Below is a small trained network, with its code and all its weights. Each question gives an input and a class and asks what happens when units are switched off, that is, made to give their printed mean instead of their output.

import numpy as np


def w(rows, s, z=0):
    codes = np.array(rows[::2]) - 128.0
    scale = np.full(codes.shape[1], s)
    scale[-1] = z or s
    return codes * scale


def f(y):
    return y / 2 * (1 + np.tanh(0.7978845608 * (y + 0.044715 * y**3)))


def log_softmax(a):
    a = a - a.max(-1, keepdims=True)
    return a - np.log(np.exp(a).sum(-1, keepdims=True))


def net(x, mask):
    res = np.array(x, float).reshape(1, 4) / 4 @ E
    y = f(res @ A[0][:, :-1].T + A[0][:, -1])
    res = res + np.where(mask, y, B[0][:, -1]) @ B[0][:, :-1]
    return log_softmax(res[-1] @ U[:, :-1].T + U[:, -1])


A, B = {}, {}
E = w([
[95,146,144,153,95],'x0',
[199,165,12,68,235],'x1',
[180,61,223,27,151],'x2',
[70,197,110,90,2],'x3',
],0.0088)
A[0] = w([
[168,94,181,186,142,16],'neuron 0',
[55,125,82,195,126,254],'neuron 1',
[157,85,120,80,126,102],'neuron 2',
[117,198,177,139,106,48],'neuron 3',
[134,159,4,171,20,198],'neuron 4',
[74,54,189,146,94,150],'neuron 5',
[188,160,206,87,106,151],'neuron 6',
[124,77,164,180,215,119],'neuron 7',
[99,152,140,99,166,70],'neuron 8',
[90,34,189,179,80,39],'neuron 9',
[69,168,157,52,99,124],'neuron 10',
[138,169,78,39,2,126],'neuron 11',
[147,18,187,4,85,183],'neuron 12',
[91,156,25,210,150,239],'neuron 13',
[97,231,10,103,118,238],'neuron 14',
[123,99,225,183,127,43],'neuron 15',
[96,143,134,130,41,127],'neuron 16',
[180,173,103,85,9,13],'neuron 17',
[142,149,185,157,42,74],'neuron 18',
[56,75,205,125,66,160],'neuron 19',
[75,64,163,85,159,157],'neuron 20',
],0.0088,0.003)
B[0] = w([
[247,111,104,151,112,147],'neuron 0',
[61,98,172,72,141,208],'neuron 1',
[84,173,85,126,205,149],'neuron 2',
[121,98,78,122,169,149],'neuron 3',
[102,90,178,110,157,247],'neuron 4',
[118,58,114,64,144,202],'neuron 5',
[88,121,148,142,198,168],'neuron 6',
[142,69,145,188,192,182],'neuron 7',
[169,130,116,106,143,124],'neuron 8',
[202,100,82,79,85,199],'neuron 9',
[148,101,173,184,194,175],'neuron 10',
[204,2,144,222,198,223],'neuron 11',
[86,106,197,92,170,232],'neuron 12',
[120,67,200,78,179,237],'neuron 13',
[170,59,134,77,161,254],'neuron 14',
[135,87,104,129,144,176],'neuron 15',
[135,70,130,132,132,201],'neuron 16',
[174,108,127,163,212,181],'neuron 17',
[154,91,81,111,179,191],'neuron 18',
[145,66,93,70,176,230],'neuron 19',
[104,92,145,116,186,163],'neuron 20',
],0.0077,0.0098)
U = w([
[204,97,179,249,158,90],'0',
[97,132,227,124,149,185],'1',
[204,108,42,85,122,222],'2',
[100,123,125,126,154,253],'3',
[138,209,187,69,78,135],'4',
[107,205,49,137,54,3],'5',
[42,207,44,140,82,3],'6',
[99,255,107,110,24,3],'7',
],0.0078,0.0031)

Each question gives the input, the list of numbers given to net, and the class t.
The units are the neurons (one row each of A and B). Each row of codes is followed by its name. A weight is (code - 128) times the scale printed after its matrix; where a second scale follows, it is the last column's (A, B and U).
mask holds one flag per neuron, in row order. A switched-off neuron (its flag False) gives its mean, the last column of its row in B, instead of its output. The means were averaged over made-up inputs and are rounded, as every weight is.
A unit's drop is (log p(t) with every unit on - log p(t) with that unit switched off) / (log p(t) with every unit on - log p(t) with every unit switched off).
The circuit of an input: a set's keep is (log p(t) with only the set's units on - log p(t) with every unit switched off) / (log p(t) with every unit on - log p(t) with every unit switched off). Starting from the 12 units with the biggest drops (on a tie, the unit counted first), units are removed one at a time, each time the one whose removal leaves the highest keep (on an exact tie, the one counted first), for as long as the keep stays at least 0.8.
units of the circuit, in order: the units of the circuit, biggest drop first
unit that matters most: the unit with the biggest drop
top k neurons: the k neurons with the biggest drops, biggest first
drop when u is switched off: that unit's drop, to one decimal
input [-4,-7,6,4], class 2: units of the circuit, in order	neuron 9; neuron 19
input [3,-8,7,-7], class 2: units of the circuit, in order	neuron 9; neuron 19
input [1,-3,-5,-4], class 1: unit that matters most	neuron 11
input [-2,1,-6,1], class 1: units of the circuit, in order	neuron 13; neuron 4; neuron 1
input [-7,5,-8,4], class 1: units of the circuit, in order	neuron 13; neuron 4
input [-6,-7,5,-6], class 2: units of the circuit, in order	neuron 9; neuron 5
input [2,0,-5,-4], class 1: units of the circuit, in order	neuron 11; neuron 13; neuron 1
input [0,-3,8,8], class 0: top 2 neurons	neuron 11; neuron 10
input [-5,5,7,-4], class 1: top 2 neurons	neuron 12; neuron 11
input [-4,-8,7,1], class 2: units of the circuit, in order	neuron 9; neuron 19
input [-5,-8,7,-7], class 2: top 2 neurons	neuron 9; neuron 0
input [-3,-7,-8,-4], class 1: top 2 neurons	neuron 1; neuron 13
input [4,-2,-6,8], class 0: top 2 neurons	neuron 11; neuron 17
input [-7,4,7,-2], class 1: units of the circuit, in order	neuron 12
input [6,3,1,7], class 0: drop when neuron 11 is switched off	0.3
input [5,7,-2,8], class 0: drop when neuron 11 is switched off	0.5
input [2,-8,6,5], class 2: drop when neuron 9 is switched off	0.4
input [-6,2,-7,5], class 1: drop when neuron 1 is switched off	0.2
